Here is a tiny trained network, its code and every weight. The questions are about switching its units off for an input and a target symbol, where a switched-off unit gives its printed mean instead of its output.

import numpy as np


def w(rows, s, z=0):
    codes = np.array(rows[::2]) - 128.0
    scale = np.full(codes.shape[1], s)
    scale[-1] = z or s
    return codes * scale


def f(y):
    return y / 2 * (1 + np.tanh(0.7978845608 * (y + 0.044715 * y**3)))


def softmax(a):
    e = np.exp(a - a.max(-1, keepdims=True))
    return e / e.sum(-1, keepdims=True)


def log_softmax(a):
    a = a - a.max(-1, keepdims=True)
    return a - np.log(np.exp(a).sum(-1, keepdims=True))


def net(x, mask):
    ids = ['ΓΞαβδεζηθλμπστφω'.index(c) for c in x.split()]
    T = len(ids)
    res = E[ids] + P[:T]
    u = 0
    for l in range(2):
        r = res
        for j in range(3):
            rows = slice(2 * j, 2 * j + 2)
            q, k, v = (r @ M[l][rows].T for M in (Q, K, V))
            z = softmax(np.where(np.tri(T) > 0, q @ k.T / 2**0.5, -1e9)) @ v
            o = O[l][rows]
            res = res + np.where(mask[u + j], z, o[:, -1]) @ o[:, :-1]
        u += 3
        y = f(res @ A[l][:, :-1].T + A[l][:, -1])
        res = res + np.where(mask[u : u + 12], y, B[l][:, -1]) @ B[l][:, :-1]
        u += 12
    return log_softmax(res[-1] @ U[:, :-1].T + U[:, -1])


Q, K, V, O, A, B = {}, {}, {}, {}, {}, {}
E = w([
[72,184,229,79],'Γ',
[161,54,234,133],'Ξ',
[251,105,124,203],'α',
[88,173,84,121],'β',
[86,143,83,148],'δ',
[83,129,97,97],'ε',
[84,140,85,141],'ζ',
[71,102,90,122],'η',
[71,122,69,188],'θ',
[67,64,144,244],'λ',
[190,166,60,108],'μ',
[9,36,222,162],'π',
[82,132,91,122],'σ',
[112,232,59,191],'τ',
[161,103,49,44],'φ',
[238,213,106,116],'ω',
],0.019)
P = w([
[3,148,115,82],'0',
[128,112,155,138],'1',
[126,109,149,151],'2',
[126,107,145,164],'3',
[125,105,140,175],'4',
[122,103,134,186],'5',
[124,99,131,192],'6',
[123,96,129,198],'7',
],0.015)
Q[0] = w([
[248,89,219,164],'0.h1',
[102,132,155,154],'0.h1',
[235,91,214,150],'0.h2',
[69,149,118,112],'0.h2',
[156,184,110,192],'0.h3',
[152,181,222,131],'0.h3',
],0.012)
K[0] = w([
[229,178,151,207],'0.h1',
[113,189,179,128],'0.h1',
[249,111,232,167],'0.h2',
[52,165,143,106],'0.h2',
[184,134,70,184],'0.h3',
[173,196,182,137],'0.h3',
],0.012)
V[0] = w([
[148,60,102,2],'0.h1',
[158,179,83,160],'0.h1',
[145,68,73,120],'0.h2',
[98,208,186,139],'0.h2',
[108,123,105,87],'0.h3',
[103,55,109,75],'0.h3',
],0.0069)
O[0] = w([
[71,39,71,68,128],'0.h1',
[172,199,173,105,15],'0.h1',
[2,133,75,182,42],'0.h2',
[142,66,102,236,253],'0.h2',
[121,206,122,162,147],'0.h3',
[192,198,105,206,146],'0.h3',
],0.0062,0.0034)
A[0] = w([
[107,204,185,78,90],'0.n1',
[172,114,122,110,30],'0.n2',
[95,141,94,96,15],'0.n3',
[136,143,139,115,176],'0.n4',
[129,61,83,151,58],'0.n5',
[145,159,134,159,254],'0.n6',
[179,181,44,80,76],'0.n7',
[158,124,144,139,88],'0.n8',
[139,248,128,64,62],'0.n9',
[144,90,184,171,14],'0.n10',
[193,126,35,177,143],'0.n11',
[178,160,157,49,178],'0.n12',
],0.014,0.008)
B[0] = w([
[131,100,136,13,170],'0.n1',
[63,178,137,130,119],'0.n2',
[150,147,95,172,131],'0.n3',
[144,71,110,120,147],'0.n4',
[174,171,115,114,189],'0.n5',
[134,36,140,151,249],'0.n6',
[81,112,252,121,165],'0.n7',
[137,160,90,107,128],'0.n8',
[117,207,150,154,146],'0.n9',
[99,255,133,170,179],'0.n10',
[128,126,149,39,253],'0.n11',
[43,55,98,118,170],'0.n12',
],0.0095,0.0077)
Q[1] = w([
[250,183,187,60],'1.h1',
[204,23,78,142],'1.h1',
[125,129,167,47],'1.h2',
[44,12,1,124],'1.h2',
[215,31,123,182],'1.h3',
[146,169,193,163],'1.h3',
],0.01)
K[1] = w([
[249,97,146,132],'1.h1',
[132,106,76,122],'1.h1',
[136,48,129,82],'1.h2',
[68,186,56,97],'1.h2',
[155,170,146,98],'1.h3',
[103,114,176,127],'1.h3',
],0.016)
V[1] = w([
[117,20,141,138],'1.h1',
[204,174,255,48],'1.h1',
[99,17,158,146],'1.h2',
[78,132,72,114],'1.h2',
[159,101,108,167],'1.h3',
[61,158,39,143],'1.h3',
],0.0069)
O[1] = w([
[147,153,176,190,203],'1.h1',
[73,2,84,210,90],'1.h1',
[200,196,61,216,254],'1.h2',
[144,172,121,79,164],'1.h2',
[96,97,77,119,84],'1.h3',
[135,118,114,100,125],'1.h3',
],0.0075,0.0061)
A[1] = w([
[121,79,87,57,114],'1.n1',
[127,164,113,88,160],'1.n2',
[82,90,194,3,122],'1.n3',
[66,241,132,165,31],'1.n4',
[120,151,182,109,38],'1.n5',
[193,87,162,68,255],'1.n6',
[207,171,42,107,20],'1.n7',
[143,168,195,102,191],'1.n8',
[98,90,202,105,171],'1.n9',
[106,137,192,169,88],'1.n10',
[146,190,77,135,204],'1.n11',
[179,84,159,147,110],'1.n12',
],0.013,0.009)
B[1] = w([
[58,231,176,150,161],'1.n1',
[99,131,184,141,176],'1.n2',
[200,115,36,120,231],'1.n3',
[111,46,88,100,183],'1.n4',
[91,128,96,97,129],'1.n5',
[58,116,72,105,252],'1.n6',
[192,88,217,7,160],'1.n7',
[103,72,159,172,211],'1.n8',
[142,117,200,143,215],'1.n9',
[138,200,95,72,194],'1.n10',
[144,191,131,172,198],'1.n11',
[172,173,114,67,184],'1.n12',
],0.011)
U = w([
[216,131,50,140,136],'Γ',
[111,159,113,151,169],'Ξ',
[110,169,91,214,184],'α',
[65,113,38,107,95],'β',
[88,141,125,127,160],'δ',
[103,166,107,91,100],'ε',
[92,145,121,120,164],'ζ',
[113,136,146,46,2],'η',
[58,109,215,108,141],'θ',
[129,166,175,180,184],'λ',
[1,112,148,167,130],'μ',
[165,152,143,102,68],'π',
[102,151,117,98,120],'σ',
[124,17,146,94,153],'τ',
[63,204,124,132,74],'φ',
[113,87,98,193,138],'ω',
],0.013,0.0068)

Each question gives the input, a string of symbols that net reads in full, and the target symbol t.
The units are the heads (2 rows each of Q, K, V and O) and the neurons (one row each of A and B). Each row of codes is followed by its name. A weight is (code - 128) times the scale printed after its matrix; where a second scale follows, it is the last column's (O, A, B and U).
mask holds one flag per unit, layer by layer, with each layer's heads first. A switched-off unit (its flag False) gives its mean, the last column of its rows in O or B, instead of its output. The means were averaged over made-up inputs and are rounded, as every weight is.
A unit's drop is (log p(t) with every unit on - log p(t) with that unit switched off) / (log p(t) with every unit on - log p(t) with every unit switched off).
The circuit of an input: a set's keep is (log p(t) with only the set's units on - log p(t) with every unit switched off) / (log p(t) with every unit on - log p(t) with every unit switched off). Starting from the 12 units with the biggest drops (on a tie, the unit counted first), units are removed one at a time, each time the one whose removal leaves the highest keep (on an exact tie, the one counted first), for as long as the keep stays at least 0.8.
circuit, biggest first: the units of the circuit, biggest drop first
most important unit: the unit with the biggest drop
top k neurons: the k neurons with the biggest drops, biggest first
top k neurons in layer l: the k neurons of layer l with the biggest drops, biggest first
heads that matter: for each layer, one digit per head in row order, 1 if its drop is at least 0.15 and else 0, layers parted by /
input β Γ τ, target β: top 2 neurons in layer 1	[1.n3, 1.n6]
input Γ η φ π η β φ θ, target Γ: circuit, biggest first	[0.h2, 0.n5, 1.n8]
input Γ δ ε π δ Γ δ Ξ, target λ: top 4 neurons	[0.n10, 1.n6, 1.n3, 0.n12]
input Γ ε Γ ω ω ω Γ, target λ: heads that matter	010 / 111
input β β Γ Γ Ξ Γ, target λ: most important unit	0.h2
input η ε Γ φ ε Γ π μ, target τ: top 2 neurons	[0.n7, 0.n11]
input φ σ φ α φ δ, target φ: top 4 neurons in layer 0	[0.n7, 0.n6, 0.n9, 0.n3]
input τ λ ω φ α β, target τ: top 2 neurons	[0.n9, 1.n11]
input η ζ π β, target η: circuit, biggest first	[1.h1, 1.n7, 0.n7, 1.h2]
input Γ Γ Ξ β, target Γ: circuit, biggest first	[0.h2, 1.n1]
input ω ε δ β μ ε σ, target ω: top 4 neurons	[0.n12, 0.n7, 0.n9, 0.n1]
input η ε ε α ε θ, target η: top 2 neurons in layer 0	[0.n5, 0.n11]
input π η ζ θ, target π: heads that matter	100 / 110
input π θ ω φ ω φ β, target π: most important unit	0.n7
input η α σ ζ β ζ, target η: top 3 neurons in layer 0	[0.n7, 0.n11, 0.n5]
input λ Γ α μ Γ λ, target α: top 4 neurons in layer 1	[1.n11, 1.n10, 1.n7, 1.n6]
input π η ε, target π: top 2 neurons	[1.n7, 0.n7]
input δ β π η ω μ, target τ: heads that matter	000 / 000
input Γ β ζ Γ η, target Γ: circuit, biggest first	[0.h2, 0.n5, 1.n8]
input β τ ω Γ τ λ ω, target θ: heads that matter	100 / 010
input ω σ φ ε, target ω: most important unit	0.n12
